In the rows, zero is written as 128.
Each row is followed by its class.
[ 97 203 127 131 252 108  98 192 119 108 110 139 125  84 136 136 134 108
 118]	Z
[113 188 135  92 128 129 145 136 137 122 131 124 122 108 125 160 133 118
 142]	C
[144  81 135 143  17 135 142 103 157 158 140 106 129 180 119 121 128 136
 145]	C
[124 163 120 119 118 139 121 127 129 113 131 128 123 149 119 112 113  97
 141]	C
[131 207  98 127  58 111 131 135 110 136 156 151  96 122 110 134 118 105
 136]	C
[147 175 125 130  77 127 138 132 138 136 165 136 104 132 114 113 129 131
 158]	C
[142 252 141 140 252 112 132 149 108 135 134 154 124  87 121 138 144  89
 145]	C
[130 167 116 111 141 136 124  98 122 126 121 140 116 149 122 128 146 136
 141]	C
[155 187 117 152 252 110 115 134 118 139 146 163 123 127 102 138 139 106
 152]	Z
[131 177 139 140 191 128 105 126 131 154 125 132 108 124 109 125 129 101
 135]	Z
[136 209 115 137 100 119 108 168 120 140 137 153 107 142 113 111 137  89
 141]	Z
[137 172 116 142 154 123 139 118 143 143 142 142 125 116 128 116 113 113
 134]	C
[114 116 126 136  54 117 144 133 130 113 130 161 125 129 136 121 117 117
 149]	C
[152 149 143 130 185 130 143 146 128 103 133 147 134 130 124 124 135 117
 135]	D
[133 180 133 125 252 111 124 146 130 133 168 148 112  98 135 128 151  92
 165]	Z
[147 234 137 121 247 102 117 128 118 108 152 149 129 107 122 132 126 115
 150]	C
[129 106 126 153 201 113 114 123 124 142 140 124 144 122 126 132 161 136
 111]	Z

Each row is followed by its class. Each block has new classes.
[130 131 133 138 109 151 143 114 146 120 108 134 121 155 127 120 120 131
 133]	X
[130 134 122 140 103 147 151  96 119 141 122 125 119 132 123 140 124 120
 120]	H
[128 128 127 132 121 131 114 108 132 140 121 122 135 131 127 135 127 121
 143]	H
[125 128 135 104 133 130 130 122 111 133 132 115 118 139 123 126 124 147
 107]	L
[128 151 142 169 130 146 103  97 159 134  99 123 103 185 121 136 111  98
 143]	N
[131 130 132 119 124 142 132 117 118 136 130 113 121 154 139 132 124 141
  82]	Q
[136 109 140 130 123 113 128 123 107 140 128 123 136 115 128 132 133 139
 110]	E
[127 122 156 128 152 127 108 112 117 140 130 112 123 154 129 127 119 142
 102]	L
[126 130 142 136 123 148 140 122 113 136 127 112 132 149 129 132 124 147
  96]	E
[137 139 145 132 132 140 130 112 124 128 122 120 121 178 119 130 116 145
 137]	X
[134 121 141 125 133 134  71 112 139 138 125 124 144 108 118 128 118 119
 105]	A
[144 137 136 136 119 131 105 125 133 129 123 110 136 152 126 126 114 137
 122]	A
[131 130 133 143 121 143 115 100 129 133 121 123 117 140 121 136 122 118
 116]	H
[128 117 151  96 135 142 105 116 118 134 122 111 119 140 125 117 114 147
  82]	E
[127 122 127 122 126 137 118 112 123 138 130 118 126 116 124 134 135 122
 105]	H
[131 125 142 140 160 133 120 108 116 136 126 118 140 145 131 129 129 138
  77]	E
[132 132 132 143 118 137 110 121 126 137 136 115 129 135 117 142 128 119
 129]	H
[124 127 133 145 118 141 133 124 136 131 134 140 132 144 127 123 125 135
 147]	X
[124 134 149 151 134 158 103 107 135 126 133 124 103 154 117 136 119 125
  95]	L
[122 127 129 116 126 135 125 110 112 145 134 126 127 119 122 132 134 141
 105]	H
[124 135 141 137 131 153 122 151 119 130 135 112 121 152 119 145 128 138
  98]	L
[125 130 132 141 124 147 121 100 135 134 130 127 120 136 118 134 125 126
 113]	N
[128 131 119 130 114 123 166 101 119 135 117 130 127 154 128 125 127 137
 114]	X
[129 143 144 136 135 153 124 122 127 123 126 119 118 159 126 128 114 138
 114]	L
[135 127 134  72 128 107 132 115 110 142 124 118 134 137 119 126 129 143
  80]	E
[133 129 125 115 125 147 124 109 129 135 119 125 120 129 124 132 130 129
 125]	H
[125 130 141 127 147 139 143 125 111 129 141 124 122 148 129 128 130 146
  98]	L
[139 123 148 132 141 130 111 114 121 128 127 114 126 144 127 125 125 147
 108]	E
[126 129 144 127 139 107 103 121 122 135 125 120 132 132 130 133 130 131
 136]	L
[130 138 137 105 120 115 139 116 132 126 109 134 132 172 136 123 122 151
 126]	X
[126 134 130 143 126 138 121 126 124 127 122 125 133 152 118 125 116 136
 127]	A
[130 132 128 133 121 143 128 112 136 138 116 102 119 137 124 130 120 127
 133]	H
[120 135 157 168 128 146 112 121 140 120 120 115 123 154 119 123 116 136
 111]	A
[129 136 143 128 126 125 121 117 134 136 118 117 124 151 123 124 121 140
  97]	E
[131 132 130 116 119 126 141 120 134 131 129 138 129 142 141 123 128 146
 127]	X
[132 125 145 134 117 182  94 104 138 130 123 118 108 156 125 132 120 130
 101]	S
[124 124 137 123 142 111 130 116 126 141 132 126 124 143 127 128 122 125
 120]	E
[130 122 128 134 119 144 114 120 130 135 123 123 131 148 141 121 116 135
 109]	S
[130 125 128 111 134 140 135 116 127 133 118 117 124 139 128 124 122 126
 125]	X
[127 126 136 132 148 149 129 104 105 133 124  91 113 174 134 140 119 128
  85]	L
[127 124 154 137 129 136 102 114 121 134 123 109 134 150 119 138 125 136
 117]	Q
[128 138 137 142 116 134 126 109 131 131 121 132 130 163 128 127 115 136
 121]	X
[124 110 138 113 133 152 144 105  94 142 126 124 110 134 135 131 133 155
  70]	L
[138 129 130 115 121 150 121 100 135 136 125 125 113 143 118 131 125 132
 106]	H
[130 131 133 121 129 119 124 103 124 135 127 125 125 134 119 132 130 129
  94]	E
[128 143 134 173 133 136 112  97 164 128 109 145 116 182 118 130 119 101
 184]	S
[125 117 125 116 135 114 139 112 106 144 132 126 130 129 138 132 135 133
 105]	L
[134 128 137 138 117 159 127 113 130 130 125 122 117 127 104 142 126 131
 126]	H
[128 125 123 119 122 136 122 121 129 135 138 135 122 105 124 134 128 120
 163]	H
[131 122 148 124 140 111 111 113 119 145 125 116 128 145 119 124 130 139
  79]	E
[132 117 151 149 130 142 105 108 124 139 122 119 124 131 116 131 120 135
  93]	E
[129 124 145 126 131 117 112 121 125 127 124 125 131 124 136 125 126 129
  99]	E
[126 122 143 106 125 118 112 128 115 138 137 106 131 126 136 137 133 154
  86]	Q
[127 138 145 125 124 111 118 114 114 141 123 103 133 168 140 128 124 141
  73]	Q

Each row is followed by its class. Each block has new classes.
[140 142 135 106 139 127 128 121 129 139 131 136 129 133 130 126 136 115
 119]	R
[146 147 121 115 126 121 127 121 116 120 141 126 127 135 134 111 138 115
 129]	R
[123 102 141 132 123 146 120 146 133 129 120 131 129 131 118 119 119 142
 121]	F
[125 133 134 123 122 139 127 132 110 132 164 141 147 140 128 132 117 134
 107]	V
[128  92 128 127 123 153 117 139 119 138 128 126 117 136 124 112 114 135
 115]	F
[113 106 132 125 141 140 117 146 116 134 127 121 124 141 134 129 125 138
  98]	W
[132 129 117 141 124 135 124 123 121 129 137 111 122 135 123 110 138 123
 135]	F
[104 124 127 112 133 144 129 125 119 130 136 129 152 145 128 130 124 132
 104]	R
[129 139 120 120 124 125 131 126 114 125 145 126 140 137 133 120 138 124
 120]	R
[109 109 121 130 133 149 126 120 113 128 158 100 148 157 129 106 141 137
  97]	R
[118 102 136 103 129 174 121 136  94 138 140 124 153 160 139 121 115 156
  72]	R
[106 116 138 123 144 132 121 138 133 121 116 146 138 138 129 141 126 133
 139]	R
[120 137 130 119 136 137 129 118 117 124 129 139 139 133 139 129 126 123
 117]	R
[105 107 142 110 142 138 124 152 136 135 106 147 139 135 140 142 112 138
 136]	R
[130 126 120 134 123 107 135 133 140 121 120 124 115 116 134 124 122 122
 162]	F
[122 122 130 115 129 148 119 135 118 123 133 127 136 154 123 117 132 143
 109]	R
[131 171 132 128 137  84 135 130 154 103 114 152 116 112 132 133 147 102
 176]	R
[120 114 136 101 128 154 128 145 100 140 129 134 140 145 147 122 125 155
  93]	R
[123 163 120 140 134 117 131 118 137 112 130 135 121 124 122 130 134 120
 162]	R
[120 122 135 108 126 146 128 142 101 132 132 133 140 141 141 125 116 143
 112]	R
[148 135 145 111 131 137 115 135  87 132 146 126 113 140 144 112 124 142
  62]	W
[118 116 135 123 138 124 122 145 125 133 126 134 141 149 133 134 120 126
 119]	R
[130 118 128 121 119 150 124 148  89 132 144 111 119 152 121 108 126 139
  87]	F
[130 121 137 126 122 141 130 123 134 120 126 131 136 137 117 129 133 134
 116]	V
[135 124 130 122 123 144 117 135 113 119 130 120 125 139 130 113 127 137
 115]	F

Each row is followed by its class.
[121 130 124 133 129 123 119 125 130 126 124 137 120 122 137 119 128 127
 128]	JH
[116 160 128 130 126 132 108 124 115 125 128 138 117 126 150 138 125 124
 129]	JH
[112 147 123 124 122 133 134 129 134 130 131 144 139 127 121 136 129 120
 139]	QJ
[115 136 122 142 123 133 126 129 130 128 120 132 126 124 153 133 136 134
 119]	JH
[128 137 124 132 127 128 120 134 122 124 121 128 117 120 141 127 123 126
 122]	JH
[127 135 126 121 122 131 124 127 129 130 133 130 136 126 104 123 122 128
 140]	QJ
[119 144 127 122 125 133 131 127 131 128 137 136 130 127 116 128 125 120
 137]	QJ
[119 140 130 123 123 132 129 128 127 127 133 132 129 126 122 133 122 122
 137]	ZL
[125 147 131 134 128 128 124 134 117 134 125 131 120 128 148 129 127 116
 125]	JH
[123 154 126 132 125 129 118 134 117 121 126 142 120 121 149 127 123 118
 132]	JH
[126 145 128 125 128 129 126 131 120 126 122 132 121 124 147 134 131 125
 128]	JH
